In the rows, zero is written as 128.
Each row has a class, written after it, and each block has its own classes.
[148  77 126 125 164 151 141 102 137 120 109 121 105 119 139 120 140 180
 120 121 125 156 223  90 155  98 134 127 139 107  61 118 135] -> N
[141  85 105 132 141 170 159  63 131  72 114 135 102 146 122 112  98 162
 122 117 142 125 123  68 158 104 156 115 108 151  90 140  91] -> R
[105 117 125 119 191 137 151 133  87 110 124 103 134  97 107  81 137  91
 117 146  80 137 144 131  79 121 138 114 135 122 108 129 102] -> K
[139 157 142 120 163 144 136 122 128  82 114 148 146 160 134 131 111 144
  94 114 112 106 109 125 125 113 110 175 175 179 119 111 114] -> C
[118 106  79 132 108 111 133 114 125 132 140 127 115  96 118 142 112 123
 139 154 155 100 125 132 121 118 116 115 123 158  67  94 118] -> T
[151  87 152 109 101 128 185  83 136 114 114 123 105 110 118 145 107 130
 174 140 164 143  76  87 172 142 117 103 174 165 128 205 119] -> Z
[147 145 145 133 112 101 100 199 141 147 133 119 128 113 163 200 152 124
 118 133 130 117 112 132 197 116  95 130  92 160 145 164 139] -> F
[125 113 166 138 149 117 120 162 140 185 172 107 137 155 135 144 119 118
 112 101 133 126 135 178 152 139 123 126 110 153 211 157 157] -> V
[168 135 118 121 148 159  91 135 129 132 114 117 138 158 109  74 149  96
 148 107 109 115 164 145 160 130 162 105 123 133 160 137 120] -> F
[185 138 121 138 127 131  75 163 129 151 147 103 143 128 119 109 194  94
 113  84 121 120 172 123 129 174 104  96 153 106 197 110 151] -> T
[117 134 147 168 194 181 125 167 135 129 139 116 140  94 121  90 107 168
 147 126 135 165 164 100 183  81 127 187  90 111 170 118 131] -> T
[124  75 107 168 185 141 155 125 119 112  94 155  99  86 108 100 143 164
 128 150 100 135 152 105 162 106  80 125  60 102  90 179 126] -> N
[103 137 144 118 129 179 158 131 115 129 152 127 104 142 121 147 123 184
 164 166  96 122 142 132 137 131 147 121 162 116 142 216 120] -> G
[186 106 129 174 149 131 148 156 118 163 110 151 129 132 153 111 178 125
 128  74 122 113 176  98 184 150 108 105 138  88 151 153 148] -> C
[132 148 130 115 113 141 109  85 159 138 165 130 125 161  97  97 129 105
 107 137 103 100 105 179 125 106 126  81 112 132 139 133 163] -> W
[ 81 150 136  88 110 141 166 138 156 101 137 115 113  60 121 193 136 149
 152 209 143 151 143 122 115  79 167  93 179 127 128 158 124] -> F
[175 101 110 137 149 135 129 104 140 163 124 110 130  98  92  77 153  77
 172 129 119 126 175 161 116 174 118 102 132 112 108 126 128] -> T
[126 116 101 126 134 154 126 138 137 161 130 123 119 127 124 131 152 134
 131 116 108 126 168  73 131 133  99 126 142 116 112 126 136] -> C
[106  95 119 135 119 136 177 143 124  94 137 115 142  76 116 147  85 191
 134 166 134 148 157  96  44 159 131 140 167 127 121 103 102] -> K
[114 127 104 112  93 113 107 109 137 160 136 138 144  77 110 120  97 123
  97 152 120  88 104 104 102 109  89 109 167 148 114 154 149] -> K
[117 160  82 104 110 131 119 156  99 140 115 148 158 109 109 155  95 155
 139 152 144  99 136  93 143  91 102 110 210 163  97 120 124] -> T
[148 102 134 144 110 110 130 141 149 168 157 106 123  84 164 142 139 168
 161 133 143 134 117  99 158 128  92 146 157 152 142 120 160] -> C
[111 133 156 165 154 128  90 239 112 154 139 117 153 146 168 119 121 146
 116 122 126 139 159 159 133  88 144 131  93  96 176 103 142] -> S
[119 147 138 116  84 139 188  95 155 128 120 152  96  87 130 207 114 113
 162 181 111 106  75 124 155 137 111 138 143 153  69 229 105] -> F
[ 93 139 108  88  88 110  71 191 139 182 147  93 131  93 129 187 145  83
  91 146 112 127 135 108 116 155  94 137 103 139 135 126 143] -> K
[ 91 126 115 135 122 109 150  97 140 161 138 141 125  81 143 137 104 162
 149 193 109 124 123 174  89 107 123 114 101 136  56 131 124] -> G
[158 117 162 177 200 122 151 183 139 156 131 156 153 149 130  95 116 137
  99  82 130 119 157 175 179 102 101 154  80 154 164 123 147] -> C
[167 118 151 102 108 149 134  72 153 117 119 122 141 149 136  98  87 122
 139 117 154 130 116  93 156 116 149 125 194 177 115 137 115] -> Z
[ 78 177  99 117 114 124 109 147 115 169 144 135 135  78 131 145 118 116
 122 175 134  88 122 158 117  87 132 139 170 127 110 104 143] -> T
[ 94 113 125 101 137 118 110 167 106 109 125 107 127 130 103 143 107 167
 104 130 123 142 144 139  97 126 128 141 138 149 150 114 120] -> K
[154 126 138 130 133 134 144 106 137 117 108 130 148 116 148 149 107 125
 134 137 130 120 116 112 119 177 114 147 121 152 111 138 114] -> G
[149 101 111 157 141 124 134 144 107 151 100 125 132 115 114  88 128 138
 160 134 133 113 143 149 157 118 118 116  87 104 106 112 150] -> W
[172 102 134 153 120 112 145 169 131 183 143 109 124 152 132 133 127  96
 117 100 133 102 140 136 184 144  79 160  76 190  97 118 140] -> W
[ 99  77 123 124 169  73 151 139 105 116 112 124 121 112 130 171 101 150
 152 148 161 159  78 135 135 124  87  84  99 176 159 153 130] -> S
[142 107 130 162 134 105 140 185 138 165 119 147 136 145 152 160 120 163
 128 111 142 154 165 150 181 163 101 160  56 165 139 127 112] -> Z
[ 97 123 130 134 125 121  88 195 134 165 141 119 119 141 133 118 128 140
  92 149 114 130 166 179 131 121 138 155 108 140 181 107 132] -> N
[106 128 119 143 112 105 153 200 111 178 112 140 114 132 178 195 139 154
 128 128 124 136 168 118 153 134 125 148 139 123 102 111 113] -> C
[102  96  90 137 169 136 160 105 123 122  80 157 112 117 114 132 106 114
 148 156 103 129 141 114 119 126  86 142  78 150  30 164  90] -> S
[149 102 134  93  86 125  53 146 105  98  89 100 132 146 133 122  82 154
 115 108 168  92 112 113 144 111 162 144 184 119 128 112 144] -> K
[ 99 118 121 141 141 137 167 144 123 192 143 125 139  94 133 129 133 145
 145 136 100 154 191 107 111 100 118 116 150 126  98 135 120] -> V
[157  99 127 122 168 113 156  80 115 100 103 156 132 132 135 134 115 133
 155  98 159 137 102 143 174 133 118 122 111 178 122 146 138] -> S
[114 124 157 114 127 129 127 115 156 107 139 101 114 140 128 139  88 100
 125 156 144 113  91 172 120 109 171 126 115 156 139 131 115] -> F
[136 135 116 119 137 126 125 141 118 166 115 131 110 132 124 163 168 147
  97  90 110 120 163 140 141 150 106 157 112 145 125 132 131] -> R
[ 97 136  96 104 103 111 143  91 135 155 128 148 127  71 146 157 153 157
 169 165 124 158 165 159 136  99 157 108 153 143  80 120 130] -> V
[ 98 142 123  88  75 129 115 140 116 143 108 113 109 142 131 136 155 117
 109 112 146 150 149  91 118 131 168 116 198 135 178 109 109] -> Z
[112 162  91  78  41 111  80 129 142 171 130 127 134 109 118 162 125 137
 138 153 136  95 120 138 108  94 139  84 189 150 110 109 146] -> F
[143  99 156  96  85 156 132  70 154 130 124  97 110  67 136 113 103 129
 188 173 122 153 123 101 143 117 170 118 188  85  74 183 134] -> K
[ 56 122 132 121 151 140 150 150  92 145  82 138 125 134  99 131  72 116
  92 145 121 121 105 113  77 111 132 118 138  72 144 132 119] -> N
[121 113 135 100  76 161 114 141 149 100 144 116  95 121 116 174 125 134
 111 149 148 110  99  89 163 133 123 149 149 145 155 172 145] -> N
[154 103 116 153 164 145 115 157 124 107 134 123 130 171 112  88 132 106
 109 103 122  81 131 150 120 165 118 145 106 150 163 113 125] -> C
[ 90 128  74  92  89 100  61 113 131 178 116 113 136  94 141 163 128 135
 141 151 131 123 127 120 110 113 111 120 130 140  84  89 147] -> V
[103 130 143 101  73 130  72 131 163 118 134 107 125 157 106 104  89 109
  81 142 157 106  83 124  92 108 141 118 166 162 193 119 124] -> Z
[118 120 136 111 130 129 100 115 120  78 111 129 128 126 133 138  93 144
  87 138 135 100 107 125 121 109 144 122 146 110 123 144 134] -> K
[154 109 121 138 183 106 165 121 124  89  88 164 174 105 140 144 104 157
 154 127 160 163 142 142 126 150 115 115 115 162 131 105 124] -> S
[115 108 109 138 142 164 102 131 114 111  87  91 111 130 111  80 112 132
 148 155 108 124 126  78 130 107 116 153 103  98  92 112 116] -> W
[ 98 114  89 126 126 153 163 148  99 118  87 123  93  96  82 150 149 136
 161 158  96 115 142  87  91 135 104 116 129 105  79 172  91] -> F
[149  54 115 143 141 164 159 127 158 112 144 131  87 115  95 134 140 160
 127 142 149 112 197 123 166 162 117 133 104 130 144 186 148] -> N
[105 142 103 114  84 153 144 151 115 103 112 131 108 100  89 163 131 132
 160 173 114 127 124 101 105 129 116 113 175 111  83 155  92] -> T
[122 122  77 107  70  94 103 153 108 128 127 136 133  71 117 145 147 156
 129 158 111 115 129 123 104 115  99  99 149 153  71 118 126] -> K
[129 109 131 146 124 150  91 156 143 141 148  90 103  84 118  52 190 111
 120 160  84 131 172 151  92 128 136 148 125  99 152 112 137] -> N
[186 113  92 148 108 145 101 148 135 124 133 121 117 117  97 101 196 123
 130 115 127  81 169 136 158 165  92 142  97 137 135 122 168] -> W
[106 140  88 109 102 106 139 156 126 179 141 148 118 101 134 184 155 143
 111 139 126  93 145 109 137 104  81 120 174 164  88 128 152] -> C
[140 156 144 142 121 128 121 167 163 156 152 138 138 125 154 174 141 128
 102 119 128 120 155 148 170 120 128 127  92 142 160 142 140] -> F
[107 121 155  88 109 117 134  93 147 109 168 117 121 133 123 142  80  99
  95 158 139 104  89 186 108 120 172 107 158 163 141 152 134] -> K
[170  87  91 134 127 165 105 104 142 121 128 145  85 147 117 108 186 126
 116  99 104 112 192 118 198 150 119 142  70 132  87 153 135] -> N
[ 97  78  91  94 125 131 134  94 154 131 118 107  87  56 106 140 132 137
 148 181 109 158 182 100 130 102 113 141  97 147   4 147 110] -> K
[ 99 123 148 116 130 154 176 164 130 115 140 130 117 107 126 164 122 142
 124 172 119 158 142 100 150 101 137 110 148 127 133 171 119] -> N
[118  93 114 112 144 105 153 174 116 106  90 133 129  72 127 160 128 144
 163 156 180 161 139  95 181  89 111 122 138 190 129 148 128] -> S
[ 89 134 102 101 124 119  90 177  90 154 139  97 149 184 118 144 110 138
 150 128 105 144 121 158  94 184 135 133 151 187 213 106  97] -> V
[133  93 112 127 100 111 149 179 113 155 119 130 122 100 136 189 135 158
 175 136 146 140 153 115 191 123 106 135 122 172  84 161 123] -> V
[117 144 127 111 132 144 134 149 111 144 163 121 158 100 118 122 114 145
 113 127 114 110 151 144  89 125 138 145 168 134 127 107 149] -> K
[140 125 147 145 137 168 167 131 144  95 135 158 123 124 147 155 121 164
 151 138 135 132 111  81 203 107 131 105 144 103 156 199 138] -> C

A new block, with new classes.
[130  69  71 144 130 106 154 142  95 170  97 110 113 124 101 127 156 152
 138 112 100 100 123 140 138 127 129  98 112 124 141 104 160] -> J
[162 143 141 130 107 200 142 171  81  89 127 125 120 116  98 119 171 119
 148  76 124  52 155  67 105 104 144 138  83 160 117 118  93] -> A
[142 108 101 120 134 179 132 145 150  65 126 127 125 101 120 159 139 178
 154 131 122  97 156 122 150 116 150  72 113 166 120 105 114] -> P
[100  85 143 125 174 141 163 111 113 108 142  92 141 109 101 156 122 149
 137 136 115 145 137 160 139 152 144 101 173 108 157 144 142] -> H
[108 148 129 149  84 121 106 160 133  53  88 118 134 145 126 170 116 107
 166 126 130 142 159  88  93 121 138  92 141 149 107 110 126] -> L
[146 118 145 136 140 101  83 102 138 121 175 159 109 126 150 148 105 186
  97 140  89  94  89 152 134 154  96 142 101 163 159 161 105] -> X
[117 114 154 138 100 133 126 157 136  96 145  89 127 210 142 157 142 118
 150  69 147 118 139 126 155 188 145 130 115 133 168 101 118] -> P
[ 93 168 114 109 161 134 114 188 102  94 120 100 110 171 101 140 124 193
 135 201 100 140 159 155 162  92  98 106 130 116 141 123 139] -> X
[161 137 131 109 145 128 105 129 150 123  88 108 143 150 154 146  76 114
 150 127 112 160 163 184 115 179 132 124 146 154 117  97 160] -> X
[164 109 145 125 130  64 177 154 125 101  92 148 112 132 167 141  92 171
 151  98 171 135 103 147 165 105 132 166 117 176 156 123 125] -> B
[196  76 157  92 166 136 179 137  82 141 105 172 105 123 121 151 113 126
 145 197 120 156 143 132 136 159 112 109 122 118 151  89 129] -> E
[107 112 100 134 171 123 196 146 103  89 133 131 123 136  98 106  87 158
 135 131 146  91 160 125 127 121 147 100 143 191 141 124 136] -> B
[132 111 145 105 154 201 145 146 111 120 145 123 121 134 136 141 120 140
 125  76 119 131 152  52 167 172 136 151 123 122 142 139 127] -> A
[129   4 135  98 175 156 154 142 121 146 110 127 152 108 130 150 172 159
  94 104 135 119 119  87 127 139 125 119 184 104 147  98 144] -> E
[130 121  96 143 163 135 121 139  93 110 133 154 104 112  65 133 128 109
 150 165 112 117 128  60 105 157 126 101 158 134 131 145 110] -> L
[102 111 127  93 158 176 175 137 103 147  67 128  94  81 137 124 181 168
 118  87 136 109 161  80 173 106 143 147 107 122 147 114  75] -> H
[157  58 151 127 141 161 134 159 144  80 149 106 167 151 166 176 120 163
 142 149 136 151 148 160 133 122 106  72 137 151 125 106 146] -> P
[182 115 115 133 164 120 110 164 133 117 112 150 122 105  99 171 132 109
 155 121 116 146 102 139  97 158 144  73 172 146 155 131 102] -> X
[143 100  91 138 156 218 137 164 105 140 129 138 132 121 105 124 177 178
  99 123 102  33 108  92 152  95 118  99 124 134 102 127 161] -> Y
[130  62 123 101 176 119  80 136 157  98 179 115 115 115 157 134  88 134
 140 104 154 177 139 147 138 108  85  99  86 164 115 142  91] -> A
[ 76 145 117 138 131 120 154 132 131  89  91 107 106 141 130 133 148 158
 127 159 143 118 100 132 162 123 166 127 166 130 117 130 133] -> L
[ 79 129 104 134 157 141 113 115 134 127 150  96 120 131  95 131 108 129
 147  85 134 142 149  97 158 131 132 133 143 133 121 136 141] -> H
[106 166 122 104 140 128 112 124 142 101 121 172 121  90  73 121 119 112
 102 181 109 137 173 179 113  70  92 107 137 110 175 102 120] -> B
[107 131  90 138 155 137 135  96 141 120  88 105 131  73 146 126 110 163
 137 102  66 179 127 154 156 101 153 116 147 110 114 168 171] -> J
[127 116 139 167 146 134 140 136 183 165 103 111 134 120 138 109 146  44
 171 113 121 203 207 183 138 132  97 143  98  91 129 117 108] -> Y
[118 187  81 149 192 150 129 109 157 154 117 144 126 112  64 125  74 142
 136 104 127  90 120 141 160 155 146  83 168 140 151 151 126] -> H
[195  71 114 118 169 126 121 154 141  99 111 174 122 152 114 149 110 188
 168 157 126 110 168 111 119 162  93 130 124 154 122 123 107] -> B
[130 114 131 110 168 102 144 160 130  96  84 154 130 158 167 146  85 158
 121 139 121 168 143 154 130 135 105  82 148 134 152 140 109] -> B
[ 86 130 105 127 163  95 150 121 141 119 155 101 121 110  65  92 108 131
 162 127 160 130 123 157 143  78 152 117 139 129 126 126 139] -> E
[151  95  88 149 147 150 138 152  83 153 157  98 112 118 103 112 178 152
 148 181  94 117  79 148 176 115 117 146 149 101 111 144 165] -> P
[136  83 104 146 159 152 135 121 148 182 179  97 147  95 102 102  87 157
 184 162 124 160 205 154 111 101  98 129 108 132 111 142 137] -> J
[156 142 102 133 131 143 121 133 155 182 137 170 122 156 120 128 126 151
 140 177 132 113 100  90 143 153 111 105 136 111  57 138 129] -> A
[166  95 111 141  92 114 137 166 114 143 104 111 113 104 142 157 139 140
 177 163  96 124 151 160 111 148 132 119 109 151 117 101 119] -> X
[122 115 119  72 145 151 151 138 113 125  98 113 125  91 165 110  86 158
 124 125 141 144 154 133 137 112 143 168 158 149 120 117 144] -> B
[127  58  92 124 160 119 155 136 127 152 168 124 138 115 118 132  82 200
 145 177 156 103  96 100 130 118 134  95 169 160  79 130 159] -> E
[141 105 128 123 160 178 162 133 111  98 116 123  93 145 116 158 149 143
 145 107 144 137 136 133 192 114 144  98 103 154 127  99 140] -> H
[ 82 117 152 180 112 142 157 119 183 157 155 145 134 141 106 116 167 119
 122  79 129  72 205  97 147 143 102 158  60 117 173 112  90] -> Y
[144  98 108 152 218 159 149 187 129 130 133  97 157 148 101 115 141 192
 133  89 160  91 104 107 180 122 118 147 189 137 167 155 132] -> P
[107 141  98 142 187 136 196 134 155 141  68 156 154  62  97 100 151 187
 117 148 101 100 154 126 158  75 114  84 135  93 127 156 109] -> A
[ 90 147 146 145 113 147 126 167 158  73 109 125 130 125 154 185 165 165
 102 114  97 143 124 147 144  95 142  75 146 129 166 130 110] -> X
[127 139 114 113 192 183 144 147 116 157 115 123 144 128  98 100 151 145
 137 107 108 145 162  73 138 109 129 134 150 107 107 144 144] -> X
[106  53 125 178 125 105 128 134 170 130 118 130 145  74 134 154 183 118
 133 133 113 149 144  76 117 132 104 176 173 119 109 126 127] -> Y
[172 136 129 122 128 181 147 182 123  91 101 143 114 100  90 161 130 195
 151 104 137  56 129 114 166  89 149 126 116 147 176 101 116] -> E
[146 119 136 130 182 173 134 131 151  98 141 154 112 115  93 132 159 149
 121 158 142 116 124 108 156 130 123 149 154 141 121 129 107] -> A
[107 112 119 166 160 174 142 140 104 104 118  94 144 122 140  97 153 161
  93 152  79  77 177 138 143 123  90 173 139 156 141 128 132] -> P
[140 169 136 150 158 141 153 176 112 123  98 120 122 166 138 136  91 117
 122  63 125 112 144 141 151 156 137 115 123 178 192 118 122] -> X
[181 125 153 128 172 243 169 145 150 123 141 125 148 115 142 140 117 153
 132 185 139 127 164 177 160 140 137 119 164 151 144 108 132] -> P
[115 116 106 144 168 144 125 129 132 133 100  83 111 136 145 115 114 159
 148 124  93 163 160 165 152 152 132 163 142 128 131 150 134] -> J
[107  86 121 127 184  95 138 142 132 167 119 144 135 142  99 126 147 154
 122 109 111 108 167  70 108 191 106 127 144 115 173 138  81] -> X
[ 96 109 109 119 109 145 162 155  91 190 110 122  88 130 150 150 144 135
 124 124 128 136 139  93 174 134 123 100 104 116 136 103 111] -> H
[136  39 130 152 124 130 177 109 110 141 160  88 149 143 116 145 112 115
 176 138 141 137 136  93 124 205 158 149 168 131 103 119 193] -> L
[173  38 168 127 147 156 145 153 145  96 144 125 144 148 180 174 124 183
 153 100 149 119 132  64 120 203 136 145 146 163 105 150  90] -> A
[105 116 141 163  96 200 173 158 138 102 119  85 181 129 131 146 159 122
 135 151  95 118 206 160 121 117 132  86 147 115 137  90 156] -> P
[168  70 116 124 124 153 104 169 119 136 161 100 119 116 141 132 135 168
 149  81 125  81 113 152 147 115 104 120  64 138 133 143 100] -> A
[153  88 144 152 172 195 136 153 166 107 160 143 168 129  85 138 158 118
 123  98 159 122 156 107 129  82  98  99 138 142 127 111 136] -> A
[151 163 122 117 130 169 117 142 143 127 163 141 102 109  93 150  78 173
 160 129 144  93 145 152 121 121 154  83 100 165 176 131  86] -> J
[130 129 172 124 156 141 139 122  93  98 136 149 120 155 129 121 108  70
 112 116 100 139 181 102  99 184  98 117  97 140 159 130  90] -> A
[126 168  97 111 103  83 100 180 105 143  64 117 111 121 133 154 109 138
 135 164  70 124 139 202 119 131 106  71 111 108 168 107 115] -> X
[113  90 138 130 194 113 141 100 159  67  81 127 174 137 135 132 146 138
 117 126 116 144 144 110 105 175 135 115 207 131 114 134 127] -> P
[102 122  70 151 177 132 117 167 127 138  95 116  95 101 112 139 137 148
 139 112 130 124 120 108 151 122 126  99 165 151 129 146  79] -> H
[ 85 100 114 127 122 156 149 149 128 127 147 101  91 150 170 135 117 123
 140 149 156 149 138 135 139 138 152  59 108 158 111 127  88] -> L
[132 147 111 143 148 178 120 109 146 130 153 125 139 126  93 105 131 122
 100 111 129  83 136 160 177 103 110 145 122 151 152  90 176] -> P
[129 128 127 118 185 106 116 148 125  65 116 133 117 129  94 141  92 159
 149 208 154 144 140 150 127 103  99 104 152 152 140 129 115] -> L
[157  97 146 106 180 165 145 139 109  81 108 145 112 136 111 177 154 173
 150 180  71 164 166  94 143 187 133 126 153 109 137 131 131] -> X
